Below are the code and all the weights of a small trained network. Each question names an input and a target symbol and asks about switching units off, where a switched-off unit gives its printed mean instead of its output.

import numpy as np


def w(rows, s, z=0):
    codes = np.array(rows[::2]) - 128.0
    scale = np.full(codes.shape[1], s)
    scale[-1] = z or s
    return codes * scale


def f(y):
    return y / 2 * (1 + np.tanh(0.7978845608 * (y + 0.044715 * y**3)))


def softmax(a):
    e = np.exp(a - a.max(-1, keepdims=True))
    return e / e.sum(-1, keepdims=True)


def log_softmax(a):
    a = a - a.max(-1, keepdims=True)
    return a - np.log(np.exp(a).sum(-1, keepdims=True))


def net(x, mask):
    ids = ['αβγδεζηθλστφψω'.index(c) for c in x.split()]
    T = len(ids)
    res = E[ids] + P[:T]
    q, k, v = (res @ M[0].T for M in (Q, K, V))
    z = softmax(np.where(np.tri(T) > 0, q @ k.T / 3**0.5, -1e9)) @ v
    res = res + np.where(mask[0], z, O[0][:, -1]) @ O[0][:, :-1]
    y = f(res @ A[0][:, :-1].T + A[0][:, -1])
    res = res + np.where(mask[1:17], y, B[0][:, -1]) @ B[0][:, :-1]
    return log_softmax(res[-1] @ U[:, :-1].T + U[:, -1])


Q, K, V, O, A, B = {}, {}, {}, {}, {}, {}
E = w([
[135,241,128,113],'α',
[88,119,70,93],'β',
[124,253,140,108],'γ',
[140,155,120,113],'δ',
[191,78,238,33],'ε',
[180,170,100,124],'ζ',
[82,163,189,141],'η',
[126,108,107,87],'θ',
[98,105,136,41],'λ',
[147,137,109,64],'σ',
[132,116,123,157],'τ',
[158,142,99,105],'φ',
[73,178,196,115],'ψ',
[172,108,54,165],'ω',
],0.017)
P = w([
[154,134,62,20],'0',
[33,209,120,188],'1',
[166,92,79,127],'2',
[66,199,99,182],'3',
[166,111,94,111],'4',
[23,125,84,124],'5',
[172,122,95,98],'6',
[78,142,104,210],'7',
[163,112,90,84],'8',
[246,210,209,186],'9',
],0.013)
Q[0] = w([
[167,156,53,66],'H1',
[159,101,254,230],'H1',
[29,150,158,135],'H1',
],0.0078)
K[0] = w([
[103,58,6,53],'H1',
[96,1,172,226],'H1',
[66,103,184,238],'H1',
],0.0088)
V[0] = w([
[193,7,206,84],'H1',
[52,109,186,73],'H1',
[134,164,157,2],'H1',
],0.0089)
O[0] = w([
[179,84,149,127,52],'H1',
[131,160,211,202,68],'H1',
[2,34,171,135,255],'H1',
],0.011,0.0065)
A[0] = w([
[220,198,135,177,206],'N1',
[117,153,139,67,144],'N2',
[126,184,96,141,217],'N3',
[54,197,41,132,174],'N4',
[169,129,95,167,96],'N5',
[76,217,171,150,107],'N6',
[112,116,248,195,74],'N7',
[71,120,89,180,214],'N8',
[96,173,200,84,79],'N9',
[221,105,222,74,252],'N10',
[149,71,110,141,174],'N11',
[128,68,144,138,112],'N12',
[137,80,16,46,150],'N13',
[114,166,125,74,212],'N14',
[69,104,107,105,200],'N15',
[232,141,179,160,237],'N16',
],0.012,0.0034)
B[0] = w([
[56,96,185,188,149],'N1',
[205,132,85,156,149],'N2',
[135,56,154,137,166],'N3',
[131,133,169,195,246],'N4',
[97,1,48,146,140],'N5',
[208,59,105,47,164],'N6',
[227,94,150,177,147],'N7',
[80,149,190,140,209],'N8',
[133,109,41,114,148],'N9',
[91,187,120,239,144],'N10',
[117,129,62,40,160],'N11',
[136,113,97,18,151],'N12',
[141,229,91,141,254],'N13',
[174,150,186,168,163],'N14',
[158,182,187,134,220],'N15',
[24,145,83,137,140],'N16',
],0.0065,0.016)
U = w([
[146,193,224,240,168],'α',
[99,188,143,212,147],'β',
[73,174,109,185,127],'γ',
[87,140,40,183,176],'δ',
[161,93,116,138,5],'ε',
[144,195,85,112,165],'ζ',
[171,135,87,144,69],'η',
[136,123,85,118,33],'θ',
[137,68,141,110,140],'λ',
[86,116,116,74,205],'σ',
[177,147,75,140,58],'τ',
[132,162,79,109,55],'φ',
[184,125,105,155,39],'ψ',
[255,193,50,125,216],'ω',
],0.0088,0.0029)

Each question gives the input, a string of symbols that net reads in full, and the target symbol t.
The units are the heads (3 rows each of Q, K, V and O) and the neurons (one row each of A and B). Each row of codes is followed by its name. A weight is (code - 128) times the scale printed after its matrix; where a second scale follows, it is the last column's (O, A, B and U).
mask holds one flag per unit, heads first, then neurons. A switched-off unit (its flag False) gives its mean, the last column of its rows in O or B, instead of its output. The means were averaged over made-up inputs and are rounded, as every weight is.
A unit's drop is (log p(t) with every unit on - log p(t) with that unit switched off) / (log p(t) with every unit on - log p(t) with every unit switched off).
The circuit of an input: a set's keep is (log p(t) with only the set's units on - log p(t) with every unit switched off) / (log p(t) with every unit on - log p(t) with every unit switched off). Starting from the 12 units with the biggest drops (on a tie, the unit counted first), units are removed one at a time, each time the one whose removal leaves the highest keep (on an exact tie, the one counted first), for as long as the keep stays at least 0.8.
units of the circuit, in order: the units of the circuit, biggest drop first
most important unit: the unit with the biggest drop
k most important neurons: the k neurons with the biggest drops, biggest first
drop when u is switched off: that unit's drop, to one decimal
input ω ω ω λ ζ, target ω: units of the circuit, in order -> (H1; N13)
input λ σ ω λ σ γ, target α: units of the circuit, in order -> (N4; H1)
input ω σ φ ω γ ω σ, target ω: units of the circuit, in order -> (H1; N13; N8)
input σ ω ω σ φ γ, target α: units of the circuit, in order -> (N4; N14)
input σ φ ζ φ α ω ζ λ β, target σ: units of the circuit, in order -> (H1; N12)
input σ ζ θ, target σ: units of the circuit, in order -> (H1; N12; N4)
input τ θ ψ λ, target α: 4 most important neurons -> (N11; N4; N12; N14)
input λ ω β ω ω, target λ: units of the circuit, in order -> (H1; N13; N12)
input θ λ δ ω, target α: most important unit -> N8
input α η λ λ σ ζ, target α: 2 most important neurons -> (N15; N4)
input ζ λ ω ω ω ω ω ω ω ζ, target β: units of the circuit, in order -> (N1; N16; H1)
input α σ ζ ω ω σ ω ω δ, target α: 3 most important neurons -> (N15; N11; N6)
input ζ β γ ω, target α: 2 most important neurons -> (N4; N8)
input ω τ σ σ ω ω α, target ω: units of the circuit, in order -> (H1; N8)
input λ ω ω ω σ β ω σ ω, target λ: 2 most important neurons -> (N13; N7)
input ω ω ω ω σ ω γ, target ω: 2 most important neurons -> (N8; N2)
input σ λ σ δ η ζ, target α: 3 most important neurons -> (N15; N8; N11)
input σ φ δ ω ζ, target σ: units of the circuit, in order -> (H1; N4; N12)
input γ τ ω, target γ: units of the circuit, in order -> (H1; N8)
input ω φ γ, target ω: 3 most important neurons -> (N8; N2; N1)
input σ ω φ, target σ: units of the circuit, in order -> (H1; N12; N4)
input δ ω ω σ, target α: 2 most important neurons -> (N4; N11)
input ω λ γ σ θ ω σ ζ λ, target ω: drop when N2 is switched off -> 0.2
